Here is a tiny trained network, its code and every weight. The questions are about switching its units off for an input and a class, where a switched-off unit gives its printed mean instead of its output.

import numpy as np


def w(rows, s, z=0):
    codes = np.array(rows[::2]) - 128.0
    scale = np.full(codes.shape[1], s)
    scale[-1] = z or s
    return codes * scale


def f(y):
    return y / 2 * (1 + np.tanh(0.7978845608 * (y + 0.044715 * y**3)))


def log_softmax(a):
    a = a - a.max(-1, keepdims=True)
    return a - np.log(np.exp(a).sum(-1, keepdims=True))


def net(x, mask):
    res = np.array(x, float).reshape(1, 4) / 4 @ E
    y = f(res @ A[0][:, :-1].T + A[0][:, -1])
    res = res + np.where(mask, y, B[0][:, -1]) @ B[0][:, :-1]
    return log_softmax(res[-1] @ U[:, :-1].T + U[:, -1])


A, B = {}, {}
E = w([
[194,212,141,30],'x0',
[116,1,210,73],'x1',
[183,106,134,149],'x2',
[202,100,133,163],'x3',
],0.0086)
A[0] = w([
[101,79,184,88,47],'n1',
[163,178,80,164,70],'n2',
[239,109,122,169,149],'n3',
[96,96,70,174,206],'n4',
[111,57,102,180,238],'n5',
[114,114,114,106,214],'n6',
[123,145,11,160,67],'n7',
[139,108,96,125,32],'n8',
[138,159,116,181,54],'n9',
[92,104,177,21,54],'n10',
[131,196,120,117,57],'n11',
[168,73,246,129,178],'n12',
[78,72,36,185,97],'n13',
[147,130,113,67,52],'n14',
[172,184,63,132,70],'n15',
[129,116,111,210,93],'n16',
[130,175,147,72,85],'n17',
[153,171,145,58,79],'n18',
[124,66,133,69,61],'n19',
[106,97,132,76,251],'n20',
[129,176,12,161,96],'n21',
[196,106,114,186,206],'n22',
[118,92,151,175,191],'n23',
[127,180,126,172,61],'n24',
],0.011,0.003)
B[0] = w([
[114,83,167,147,194],'n1',
[95,79,194,138,200],'n2',
[124,170,72,120,208],'n3',
[119,131,117,41,200],'n4',
[122,164,80,15,231],'n5',
[88,175,176,151,153],'n6',
[113,77,149,194,206],'n7',
[138,52,138,165,115],'n8',
[178,87,166,152,158],'n9',
[114,118,133,138,206],'n10',
[186,127,136,135,177],'n11',
[129,144,157,184,254],'n12',
[212,108,99,2,212],'n13',
[168,60,95,92,145],'n14',
[135,61,161,149,209],'n15',
[127,115,130,84,180],'n16',
[113,87,79,78,174],'n17',
[184,82,85,61,188],'n18',
[120,108,164,166,183],'n19',
[84,177,148,104,193],'n20',
[128,108,203,151,242],'n21',
[81,249,186,115,203],'n22',
[101,134,154,53,188],'n23',
[115,75,180,200,167],'n24',
],0.0056,0.0072)
U = w([
[68,250,187,94,194],'0',
[94,76,175,158,3],'1',
[121,129,78,81,112],'2',
[80,195,129,113,191],'3',
],0.013,0.0032)

Each question gives the input, the list of numbers given to net, and the class t.
The units are the neurons (one row each of A and B). Each row of codes is followed by its name. A weight is (code - 128) times the scale printed after its matrix; where a second scale follows, it is the last column's (A, B and U).
mask holds one flag per neuron, in row order. A switched-off neuron (its flag False) gives its mean, the last column of its row in B, instead of its output. The means were averaged over made-up inputs and are rounded, as every weight is.
A unit's drop is (log p(t) with every unit on - log p(t) with that unit switched off) / (log p(t) with every unit on - log p(t) with every unit switched off).
The circuit of an input: a set's keep is (log p(t) with only the set's units on - log p(t) with every unit switched off) / (log p(t) with every unit on - log p(t) with every unit switched off). Starting from the 12 units with the biggest drops (on a tie, the unit counted first), units are removed one at a time, each time the one whose removal leaves the highest keep (on an exact tie, the one counted first), for as long as the keep stays at least 0.8.
units of the circuit, in order: the units of the circuit, biggest drop first
unit that matters most: the unit with the biggest drop
top k neurons: the k neurons with the biggest drops, biggest first
drop when u is switched off: that unit's drop, to one decimal
input [5,7,8,5], class 3: units of the circuit, in order => (n3; n22)
input [-5,-3,3,5], class 0: units of the circuit, in order => (n22)
input [-7,6,-6,1], class 2: units of the circuit, in order => (n5; n13)
input [8,2,-1,5], class 2: units of the circuit, in order => (n18; n14)
input [-5,1,-4,-2], class 2: units of the circuit, in order => (n13; n21; n5)
input [-6,2,-5,-5], class 2: units of the circuit, in order => (n13; n5)
input [-7,-8,-2,-3], class 1: units of the circuit, in order => (n7; n21)
input [7,3,2,-5], class 2: units of the circuit, in order => (n18; n22)
input [8,8,3,1], class 1: units of the circuit, in order => (n5; n1)
input [8,-8,8,5], class 1: units of the circuit, in order => (n15; n2; n24)
input [-1,-1,0,7], class 0: units of the circuit, in order => (n22; n18)
input [-4,7,1,-7], class 0: units of the circuit, in order => (n20; n5)
input [-6,-3,-4,8], class 0: top 2 neurons => (n22; n18)
input [-1,2,4,3], class 3: top neuron => (n21)
input [-7,-8,3,0], class 1: top 2 neurons => (n7; n21)
input [6,0,-4,5], class 2: top 2 neurons => (n18; n22)
input [-7,8,7,8], class 0: top 2 neurons => (n22; n5)
input [7,7,8,7], class 3: top 2 neurons => (n3; n22)
input [7,4,3,-1], class 2: top 3 neurons => (n18; n22; n14)
input [2,-7,5,4], class 1: unit that matters most => n15
input [-2,-8,-5,3], class 1: drop when n7 is switched off => 0.1
input [8,1,-3,-3], class 2: drop when n13 is switched off => 0.0
input [-2,0,6,4], class 3: drop when n22 is switched off => -0.2
